Below is a small trained network, with its code and all its weights. Each question gives an input and a class and asks what happens when units are switched off, that is, made to give their printed mean instead of their output.

import numpy as np


def w(rows, s, z=0):
    codes = np.array(rows[::2]) - 128.0
    scale = np.full(codes.shape[1], s)
    scale[-1] = z or s
    return codes * scale


def f(y):
    return y / 2 * (1 + np.tanh(0.7978845608 * (y + 0.044715 * y**3)))


def log_softmax(a):
    a = a - a.max(-1, keepdims=True)
    return a - np.log(np.exp(a).sum(-1, keepdims=True))


def net(x, mask):
    res = np.array(x, float).reshape(1, 4) / 4 @ E
    y = f(res @ A[0][:, :-1].T + A[0][:, -1])
    res = res + np.where(mask, y, B[0][:, -1]) @ B[0][:, :-1]
    return log_softmax(res[-1] @ U[:, :-1].T + U[:, -1])


A, B = {}, {}
E = w([
[127,129,130],'x0',
[128,129,127],'x1',
[82,254,113],'x2',
[53,116,18],'x3',
],0.0058)
A[0] = w([
[138,138,109,15],'neuron 0',
[118,107,126,152],'neuron 1',
[137,140,174,6],'neuron 2',
[133,149,168,166],'neuron 3',
[162,135,201,48],'neuron 4',
[103,133,164,27],'neuron 5',
[101,122,156,2],'neuron 6',
[125,133,169,16],'neuron 7',
[142,131,124,191],'neuron 8',
[148,37,117,153],'neuron 9',
[128,125,120,122],'neuron 10',
[69,81,52,55],'neuron 11',
[192,170,197,59],'neuron 12',
[147,132,119,142],'neuron 13',
[151,70,122,66],'neuron 14',
[190,50,96,73],'neuron 15',
[117,125,137,7],'neuron 16',
[125,78,132,41],'neuron 17',
[105,124,158,18],'neuron 18',
[148,248,109,95],'neuron 19',
[109,197,124,37],'neuron 20',
[92,112,98,19],'neuron 21',
[88,109,99,42],'neuron 22',
[126,127,129,4],'neuron 23',
[144,136,146,35],'neuron 24',
[107,117,58,46],'neuron 25',
[125,164,124,27],'neuron 26',
[135,130,116,99],'neuron 27',
[142,104,132,49],'neuron 28',
[156,166,98,23],'neuron 29',
[74,102,62,69],'neuron 30',
[176,102,100,82],'neuron 31',
[137,162,85,31],'neuron 32',
[142,119,176,176],'neuron 33',
[65,188,156,45],'neuron 34',
[99,114,86,25],'neuron 35',
[150,148,101,32],'neuron 36',
[99,80,154,47],'neuron 37',
[131,160,118,24],'neuron 38',
[124,96,131,41],'neuron 39',
[96,119,106,32],'neuron 40',
[137,135,146,32],'neuron 41',
[201,130,187,146],'neuron 42',
[192,145,84,152],'neuron 43',
],0.016,0.0049)
B[0] = w([
[170,143,152,97],'neuron 0',
[116,140,119,145],'neuron 1',
[160,143,96,123],'neuron 2',
[105,118,68,183],'neuron 3',
[160,101,93,189],'neuron 4',
[209,141,155,103],'neuron 5',
[193,168,129,95],'neuron 6',
[181,185,78,112],'neuron 7',
[100,105,126,168],'neuron 8',
[105,167,219,233],'neuron 9',
[131,119,129,126],'neuron 10',
[179,120,88,218],'neuron 11',
[178,93,2,225],'neuron 12',
[122,140,119,136],'neuron 13',
[128,176,216,153],'neuron 14',
[135,195,224,196],'neuron 15',
[201,182,161,95],'neuron 16',
[147,195,199,127],'neuron 17',
[213,183,96,98],'neuron 18',
[129,171,231,251],'neuron 19',
[145,146,200,165],'neuron 20',
[159,157,107,126],'neuron 21',
[157,97,133,134],'neuron 22',
[176,174,135,94],'neuron 23',
[158,147,98,108],'neuron 24',
[164,137,80,168],'neuron 25',
[175,156,213,115],'neuron 26',
[134,116,137,116],'neuron 27',
[160,154,174,112],'neuron 28',
[141,117,163,109],'neuron 29',
[183,106,78,204],'neuron 30',
[120,145,166,130],'neuron 31',
[161,119,154,123],'neuron 32',
[110,128,90,198],'neuron 33',
[152,168,199,173],'neuron 34',
[179,148,101,135],'neuron 35',
[161,131,162,102],'neuron 36',
[147,178,202,119],'neuron 37',
[162,111,199,110],'neuron 38',
[158,194,173,110],'neuron 39',
[193,174,87,119],'neuron 40',
[144,145,115,105],'neuron 41',
[122,125,54,253],'neuron 42',
[117,115,133,141],'neuron 43',
],0.0075,0.0049)
U = w([
[89,111,120,239],'0',
[92,113,117,196],'1',
[187,171,197,29],'2',
[254,109,59,2],'3',
],0.011,0.0045)

Each question gives the input, the list of numbers given to net, and the class t.
The units are the neurons (one row each of A and B). Each row of codes is followed by its name. A weight is (code - 128) times the scale printed after its matrix; where a second scale follows, it is the last column's (A, B and U).
mask holds one flag per neuron, in row order. A switched-off neuron (its flag False) gives its mean, the last column of its row in B, instead of its output. The means were averaged over made-up inputs and are rounded, as every weight is.
A unit's drop is (log p(t) with every unit on - log p(t) with that unit switched off) / (log p(t) with every unit on - log p(t) with every unit switched off).
The circuit of an input: a set's keep is (log p(t) with only the set's units on - log p(t) with every unit switched off) / (log p(t) with every unit on - log p(t) with every unit switched off). Starting from the 12 units with the biggest drops (on a tie, the unit counted first), units are removed one at a time, each time the one whose removal leaves the highest keep (on an exact tie, the one counted first), for as long as the keep stays at least 0.8.
circuit, biggest first: the units of the circuit, biggest drop first
k most important neurons: the k neurons with the biggest drops, biggest first
drop of u: that unit's drop, to one decimal
input [4,-2,8,-4], class 2: circuit, biggest first : [neuron 19]
input [-1,-4,8,5], class 2: circuit, biggest first : [neuron 19; neuron 34; neuron 20]
input [3,5,-8,-3], class 2: 3 most important neurons : [neuron 15; neuron 9; neuron 14]
input [0,6,-7,3], class 2: circuit, biggest first : [neuron 15; neuron 9; neuron 14]
input [-6,-1,-8,-3], class 2: circuit, biggest first : [neuron 15; neuron 9]
input [-3,6,8,-2], class 2: circuit, biggest first : [neuron 19; neuron 34]
input [7,5,-5,8], class 3: circuit, biggest first : [neuron 11; neuron 30]
input [2,2,-8,-3], class 2: 2 most important neurons : [neuron 15; neuron 9]
input [-2,2,4,-6], class 3: 2 most important neurons : [neuron 12; neuron 9]
input [2,4,0,-7], class 3: circuit, biggest first : [neuron 12; neuron 4]
input [-6,4,-2,7], class 3: circuit, biggest first : [neuron 11; neuron 30]
input [-6,5,-8,-6], class 2: 3 most important neurons : [neuron 15; neuron 9; neuron 14]
input [-1,6,-3,7], class 3: 2 most important neurons : [neuron 11; neuron 30]
input [1,-1,5,6], class 3: most important neuron : [neuron 30]
input [-2,-2,-7,1], class 2: 2 most important neurons : [neuron 15; neuron 9]
input [0,2,1,7], class 3: drop of neuron 11 : 0.2
input [-3,-4,1,8], class 3: drop of neuron 30 : 0.1
input [-4,-2,6,0], class 2: drop of neuron 19 : 0.6
input [2,-3,5,4], class 2: drop of neuron 20 : 0.2
